Below are the code and all the weights of a small trained network. Each question names an input and a class and asks about switching units off, where a switched-off unit gives its printed mean instead of its output.

import numpy as np


def w(rows, s, z=0):
    codes = np.array(rows[::2]) - 128.0
    scale = np.full(codes.shape[1], s)
    scale[-1] = z or s
    return codes * scale


def f(y):
    return np.maximum(y, 0)


def log_softmax(a):
    a = a - a.max(-1, keepdims=True)
    return a - np.log(np.exp(a).sum(-1, keepdims=True))


def net(x, mask):
    res = np.array(x, float).reshape(1, 8) / 4 @ E
    y = f(res @ A[0][:, :-1].T + A[0][:, -1])
    res = res + np.where(mask, y, B[0][:, -1]) @ B[0][:, :-1]
    return log_softmax(res[-1] @ U[:, :-1].T + U[:, -1])


A, B = {}, {}
E = w([
[27,190,110,57,243,138,194,99,212,115],'x0',
[139,224,85,161,103,114,86,108,147,187],'x1',
[142,74,57,83,128,230,67,80,191,127],'x2',
[119,73,148,105,149,117,140,134,115,110],'x3',
[135,162,195,63,186,170,70,169,39,159],'x4',
[123,140,134,147,114,141,129,122,142,145],'x5',
[58,108,47,132,121,145,121,254,76,183],'x6',
[108,128,141,189,133,198,164,91,110,100],'x7',
],0.0088)
A[0] = w([
[144,234,130,111,118,129,71,115,148,226,253],'N1',
[114,52,163,118,211,109,51,126,77,137,235],'N2',
[136,45,118,156,44,119,50,102,34,112,54],'N3',
[149,189,69,142,122,169,56,109,152,140,200],'N4',
[136,219,199,81,130,204,52,140,53,185,153],'N5',
[167,52,178,150,71,139,77,108,94,167,40],'N6',
[77,73,89,135,123,179,115,234,132,174,63],'N7',
[200,92,128,123,44,158,85,127,101,121,24],'N8',
[45,182,83,40,180,168,165,103,185,108,59],'N9',
[83,200,185,212,125,41,151,73,51,190,93],'N10',
[220,156,124,212,137,136,43,97,46,176,103],'N11',
[140,106,94,112,130,192,48,130,195,109,8],'N12',
[151,214,165,120,91,132,81,30,138,111,92],'N13',
[68,126,52,202,124,151,99,195,106,176,134],'N14',
[125,86,127,152,147,201,93,151,142,64,185],'N15',
[149,70,237,81,97,125,103,98,205,63,103],'N16',
[160,161,171,163,138,75,190,217,133,89,28],'N17',
[150,56,89,112,136,205,38,59,161,181,110],'N18',
[169,63,101,152,65,105,183,128,147,143,117],'N19',
[218,166,192,154,148,116,86,69,159,105,139],'N20',
[128,163,1,169,106,52,124,118,158,89,196],'N21',
],0.0077,0.0051)
B[0] = w([
[130,128,94,71,95,69,196,138,113,119,254],'N1',
[151,85,175,104,70,121,194,96,163,62,229],'N2',
[96,164,172,86,169,156,142,98,140,170,235],'N3',
[193,24,77,133,72,87,152,140,57,193,232],'N4',
[154,103,186,153,70,240,173,177,251,54,248],'N5',
[130,199,213,90,138,159,104,74,134,193,205],'N6',
[75,173,76,91,128,74,27,153,113,65,220],'N7',
[135,194,163,125,174,164,109,80,114,179,204],'N8',
[103,204,128,105,178,131,157,69,115,201,255],'N9',
[229,29,81,222,170,79,102,149,117,172,227],'N10',
[94,170,151,59,127,131,155,104,131,181,248],'N11',
[151,106,80,205,188,128,71,232,180,206,185],'N12',
[82,117,142,151,109,126,54,108,55,84,209],'N13',
[79,195,85,113,59,101,39,170,125,74,235],'N14',
[158,82,83,153,109,88,166,148,63,186,210],'N15',
[29,118,68,112,144,110,83,159,58,70,212],'N16',
[191,47,113,132,254,131,46,225,152,200,181],'N17',
[205,31,134,119,207,123,129,196,119,119,244],'N18',
[118,188,186,97,152,193,211,104,183,89,197],'N19',
[85,139,103,155,92,142,25,149,74,32,224],'N20',
[145,101,139,90,94,232,168,111,165,82,238],'N21',
],0.007,0.0088)
U = w([
[214,71,94,187,217,108,59,180,106,179,53],'0',
[55,176,84,144,89,105,1,133,47,50,21],'1',
[116,244,164,92,178,132,127,49,116,241,49],'2',
[142,95,110,118,72,103,172,117,61,114,255],'3',
[140,103,116,132,77,116,155,119,101,108,251],'4',
[159,121,142,147,65,177,162,121,240,54,76],'5',
],0.0088,0.0082)

Each question gives the input, the list of numbers given to net, and the class t.
The units are the neurons (one row each of A and B). Each row of codes is followed by its name. A weight is (code - 128) times the scale printed after its matrix; where a second scale follows, it is the last column's (A, B and U).
mask holds one flag per neuron, in row order. A switched-off neuron (its flag False) gives its mean, the last column of its row in B, instead of its output. The means were averaged over made-up inputs and are rounded, as every weight is.
A unit's drop is (log p(t) with every unit on - log p(t) with that unit switched off) / (log p(t) with every unit on - log p(t) with every unit switched off).
The circuit of an input: a set's keep is (log p(t) with only the set's units on - log p(t) with every unit switched off) / (log p(t) with every unit on - log p(t) with every unit switched off). Starting from the 12 units with the biggest drops (on a tie, the unit counted first), units are removed one at a time, each time the one whose removal leaves the highest keep (on an exact tie, the one counted first), for as long as the keep stays at least 0.8.
units of the circuit, in order: the units of the circuit, biggest drop first
k most important neurons: the k neurons with the biggest drops, biggest first
drop of u: that unit's drop, to one decimal
input [4,-7,3,3,4,0,-7,-7], class 1: units of the circuit, in order	(N16)
input [0,-1,6,-2,8,3,-7,-2], class 5: 2 most important neurons	(N5, N2)
input [8,-4,-2,1,2,-5,6,8], class 2: 2 most important neurons	(N9, N20)
input [5,-8,8,-5,0,-8,1,7], class 0: 2 most important neurons	(N12, N18)
input [-4,0,-1,3,-6,-3,1,6], class 5: units of the circuit, in order	(N19, N4)
input [3,7,0,1,7,4,0,4], class 3: 2 most important neurons	(N1, N4)
input [5,5,6,-7,-1,-2,-6,-4], class 4: 2 most important neurons	(N1, N4)
input [2,-5,5,0,6,1,-2,4], class 5: 4 most important neurons	(N5, N2, N10, N4)
input [5,8,2,2,-7,-4,-2,8], class 3: units of the circuit, in order	(N5, N4)
input [0,5,-6,1,5,-4,-7,3], class 1: 2 most important neurons	(N20, N13)
input [5,-4,7,-8,-3,-1,8,3], class 1: 3 most important neurons	(N14, N7, N10)
input [-4,3,-8,8,3,8,-8,-3], class 0: 2 most important neurons	(N10, N17)
input [6,3,5,-2,-5,-8,-2,-5], class 2: 2 most important neurons	(N9, N5)
input [1,-4,7,-1,4,6,-7,7], class 0: units of the circuit, in order	(N18)
input [-3,-1,-5,-5,-4,1,-6,6], class 1: units of the circuit, in order	(N20, N13)
input [-8,8,-5,7,6,-2,-3,3], class 2: 2 most important neurons	(N11, N6)
input [7,8,4,-4,1,5,-7,3], class 3: units of the circuit, in order	(N4, N1)
input [-7,-1,3,6,5,2,-4,1], class 2: drop of N20	0.0
input [-4,3,5,-5,8,-5,3,-6], class 5: drop of N2	0.1
input [-5,6,-5,-2,-4,-2,-7,0], class 1: drop of N18	0.2
input [-3,0,-7,7,2,5,3,-7], class 0: units of the circuit, in order	(N17)
